Below are the code and all the weights of a small trained network. Each question names an input and a target symbol and asks about switching units off, where a switched-off unit gives its printed mean instead of its output.

import numpy as np


def w(rows, s, z=0):
    codes = np.array(rows[::2]) - 128.0
    scale = np.full(codes.shape[1], s)
    scale[-1] = z or s
    return codes * scale


def norm(h):
    return h / np.sqrt((h * h).mean(-1, keepdims=True) + 1e-5)


def f(y):
    return y / 2 * (1 + np.tanh(0.7978845608 * (y + 0.044715 * y**3)))


def softmax(a):
    e = np.exp(a - a.max(-1, keepdims=True))
    return e / e.sum(-1, keepdims=True)


def log_softmax(a):
    a = a - a.max(-1, keepdims=True)
    return a - np.log(np.exp(a).sum(-1, keepdims=True))


def net(x, mask):
    ids = ['ΓΛΦαβηθμστ'.index(c) for c in x.split()]
    T = len(ids)
    res = E[ids] + P[:T]
    r = norm(res)
    for j in range(3):
        rows = slice(4 * j, 4 * j + 4)
        q, k, v = (r @ M[0][rows].T for M in (Q, K, V))
        z = softmax(np.where(np.tri(T) > 0, q @ k.T / 4**0.5, -1e9)) @ v
        o = O[0][rows]
        res = res + np.where(mask[j], z, o[:, -1]) @ o[:, :-1]
    y = f(norm(res) @ A[0][:, :-1].T + A[0][:, -1])
    res = res + np.where(mask[3:7], y, B[0][:, -1]) @ B[0][:, :-1]
    return log_softmax(norm(res)[-1] @ U[:, :-1].T + U[:, -1])


Q, K, V, O, A, B = {}, {}, {}, {}, {}, {}
E = w([
[84,104,148,165,182,172,199,231,90,213,106],'Γ',
[189,205,69,131,97,126,135,107,86,93,41],'Λ',
[147,92,127,167,102,56,231,92,23,80,215],'Φ',
[209,50,110,133,159,80,134,205,129,88,171],'α',
[143,77,110,161,94,156,227,20,138,173,148],'β',
[97,202,61,125,166,131,152,192,97,59,108],'η',
[156,115,180,173,109,10,198,81,71,131,133],'θ',
[115,118,103,149,252,129,111,133,113,177,171],'μ',
[114,46,104,73,98,93,163,18,64,167,112],'σ',
[118,245,206,69,144,112,125,128,159,134,80],'τ',
],0.023)
P = w([
[146,155,109,136,60,43,102,130,120,243,156],'0',
[168,120,106,86,54,63,155,144,139,212,104],'1',
[174,133,109,121,109,101,163,127,122,184,143],'2',
[167,139,122,127,129,102,158,122,82,148,152],'3',
[141,116,125,118,111,104,143,123,132,144,91],'4',
[131,115,138,140,128,116,151,106,121,119,94],'5',
[134,158,140,112,127,128,151,99,73,94,138],'6',
[107,122,129,123,134,123,138,85,140,72,67],'7',
[118,163,140,106,131,148,139,75,80,55,143],'8',
[84,134,130,125,137,138,129,50,156,23,73],'9',
[101,178,141,121,128,150,134,48,93,10,139],'10',
],0.013)
Q[0] = w([
[50,188,163,109,98,201,135,244,151,97,121],'H0',
[6,107,169,167,101,180,191,78,110,167,136],'H0',
[112,85,138,154,119,104,58,143,94,115,134],'H0',
[92,115,142,94,32,108,122,92,109,108,125],'H0',
[89,168,120,132,92,90,194,18,117,44,118],'H1',
[199,110,131,124,25,131,123,162,150,75,115],'H1',
[95,113,167,106,53,139,254,119,70,114,65],'H1',
[74,185,164,173,27,119,189,73,71,138,110],'H1',
[52,182,191,113,69,145,64,74,115,179,74],'H2',
[170,107,86,131,113,108,111,7,100,88,172],'H2',
[154,58,85,91,207,172,49,166,184,185,163],'H2',
[118,85,147,215,33,102,45,165,167,150,113],'H2',
],0.04)
K[0] = w([
[133,106,122,134,81,137,170,200,89,254,164],'H0',
[82,238,108,139,84,209,129,151,115,149,108],'H0',
[111,131,131,142,119,107,62,144,123,95,152],'H0',
[125,195,134,62,58,132,160,132,80,81,135],'H0',
[141,214,95,87,139,112,80,116,150,63,137],'H1',
[174,106,176,149,35,103,131,183,152,42,139],'H1',
[111,149,154,117,116,202,170,98,130,74,49],'H1',
[73,199,160,173,101,170,130,109,90,68,80],'H1',
[56,155,151,74,141,98,144,70,128,216,47],'H2',
[216,119,62,124,112,116,103,34,133,137,110],'H2',
[131,79,106,117,211,150,100,165,144,218,220],'H2',
[119,67,117,115,111,31,123,193,202,196,92],'H2',
],0.043)
V[0] = w([
[96,155,137,47,133,142,114,110,43,33,209],'H0',
[105,78,181,118,160,104,141,159,93,116,90],'H0',
[63,95,135,177,141,241,152,154,182,59,130],'H0',
[123,155,241,122,187,138,81,75,154,42,84],'H0',
[178,200,22,158,115,175,96,152,68,108,52],'H1',
[214,122,159,218,118,134,145,61,67,129,64],'H1',
[54,106,104,168,139,180,136,85,87,3,167],'H1',
[86,210,250,112,152,150,145,161,117,36,172],'H1',
[91,100,27,200,79,208,139,94,51,67,113],'H2',
[168,170,208,132,35,157,119,82,67,154,217],'H2',
[142,8,155,163,141,150,104,111,189,187,95],'H2',
[68,183,178,86,124,116,158,119,191,92,127],'H2',
],0.032)
O[0] = w([
[217,135,65,19,109,92,156,125,110,183,143,75],'H0',
[87,113,89,156,148,87,55,122,191,180,145,165],'H0',
[108,82,132,186,140,95,211,98,93,216,121,4],'H0',
[104,97,13,106,58,140,209,163,138,134,107,9],'H0',
[150,59,142,133,23,152,67,93,32,129,88,238],'H1',
[95,195,124,138,101,145,118,140,87,113,5,154],'H1',
[241,161,211,140,159,158,87,80,160,84,119,66],'H1',
[96,176,209,117,127,134,68,146,195,49,217,124],'H1',
[33,37,106,141,215,117,131,178,37,71,133,164],'H2',
[76,100,115,161,125,107,212,57,127,194,177,102],'H2',
[201,120,196,57,172,130,178,128,142,70,168,36],'H2',
[63,175,178,135,168,70,26,98,186,177,103,78],'H2',
],0.019,0.028)
A[0] = w([
[61,65,160,212,150,113,243,104,150,236,97,29],'N0',
[46,41,49,152,122,124,208,175,154,162,171,81],'N1',
[164,14,185,117,41,116,171,25,96,176,222,2],'N2',
[108,62,2,115,172,121,216,142,159,159,113,102],'N3',
],0.04,0.009)
B[0] = w([
[176,83,84,191,145,189,146,10,167,187,102,180],'N0',
[168,149,123,186,114,176,168,71,129,45,180,225],'N1',
[131,115,233,119,108,3,220,111,136,112,101,196],'N2',
[23,92,152,49,166,87,86,192,136,163,142,253],'N3',
],0.037,0.028)
U = w([
[145,134,187,121,120,141,116,141,164,98,133,49],'Γ',
[136,108,151,153,52,152,66,146,63,105,106,144],'Λ',
[152,205,123,119,188,75,115,96,71,91,167,73],'Φ',
[143,146,176,121,131,126,122,142,145,99,135,43],'α',
[167,65,111,175,172,147,133,89,187,162,127,201],'β',
[164,117,235,121,95,51,173,121,128,83,130,158],'η',
[104,234,156,132,74,123,138,155,215,146,93,198],'θ',
[254,144,132,108,118,157,132,189,172,99,150,254],'μ',
[115,90,151,40,165,90,110,203,149,155,137,163],'σ',
[99,93,140,110,103,182,161,128,172,45,222,156],'τ',
],0.0094,0.0046)

Each question gives the input, a string of symbols that net reads in full, and the target symbol t.
The units are the heads (4 rows each of Q, K, V and O) and the neurons (one row each of A and B). Each row of codes is followed by its name. A weight is (code - 128) times the scale printed after its matrix; where a second scale follows, it is the last column's (O, A, B and U).
mask holds one flag per unit, heads first, then neurons. A switched-off unit (its flag False) gives its mean, the last column of its rows in O or B, instead of its output. The means were averaged over made-up inputs and are rounded, as every weight is.
A unit's drop is (log p(t) with every unit on - log p(t) with that unit switched off) / (log p(t) with every unit on - log p(t) with every unit switched off).
The circuit of an input: a set's keep is (log p(t) with only the set's units on - log p(t) with every unit switched off) / (log p(t) with every unit on - log p(t) with every unit switched off). Starting from all 7 units, units are removed one at a time, each time the one whose removal leaves the highest keep (on an exact tie, the one counted first), for as long as the keep stays at least 0.8.
units of the circuit, in order: the units of the circuit, biggest drop first
top k neurons: the k neurons with the biggest drops, biggest first
which heads matter: for each layer, one digit per head in row order, 1 if its drop is at least 0.15 and else 0, layers parted by /
drop when u is switched off: that unit's drop, to one decimal
input σ Γ μ σ μ α μ, target τ: units of the circuit, in order	[H1 N1]
input μ Λ τ σ τ τ σ Φ, target τ: units of the circuit, in order	[N1 H0]
input β Λ η β μ, target μ: which heads matter	001
input μ Γ μ η β η η β τ β, target τ: units of the circuit, in order	[H0 H1]
input σ τ σ Φ α θ α β, target τ: units of the circuit, in order	[N1 H1]
input Γ Γ σ μ θ β τ α μ, target σ: units of the circuit, in order	[N3 H0]
input μ β Γ Φ θ, target θ: units of the circuit, in order	[H1]
input μ Φ η μ μ, target τ: units of the circuit, in order	[N1 H1]
input μ α τ η η Γ, target β: which heads matter	100
input τ τ μ μ, target σ: units of the circuit, in order	[H1 N3]
input μ α σ τ θ, target τ: units of the circuit, in order	[H0 N1]
input τ Λ β η β Φ, target η: units of the circuit, in order	[N2 H0]
input σ σ η Γ Λ Φ θ τ τ Γ Φ, target τ: which heads matter	110
input σ μ Γ σ β α Γ Γ β, target β: which heads matter	011
input β β α, target μ: which heads matter	101
input σ μ η μ τ τ μ η α η μ, target β: which heads matter	010
input η μ μ Γ β, target η: top neuron	[N2]
input α η β σ σ σ σ, target η: which heads matter	000
input Φ Λ η α θ μ η θ, target η: which heads matter	110
input θ β β, target β: units of the circuit, in order	[H1 N0]
input Γ α μ, target μ: which heads matter	101
input σ α Γ β Λ σ α, target σ: units of the circuit, in order	[H1]
input τ η α β, target η: which heads matter	000
input Γ η θ μ μ θ, target η: which heads matter	000
input η μ η σ Φ, target η: which heads matter	010
input μ τ θ θ σ, target τ: which heads matter	000
input α η α, target σ: units of the circuit, in order	[H1 N3]
input μ τ τ Φ Λ θ μ μ σ μ, target β: which heads matter	110
input β μ μ θ α, target μ: which heads matter	001
input Γ β τ τ σ μ σ, target τ: drop when H1 is switched off	0.1
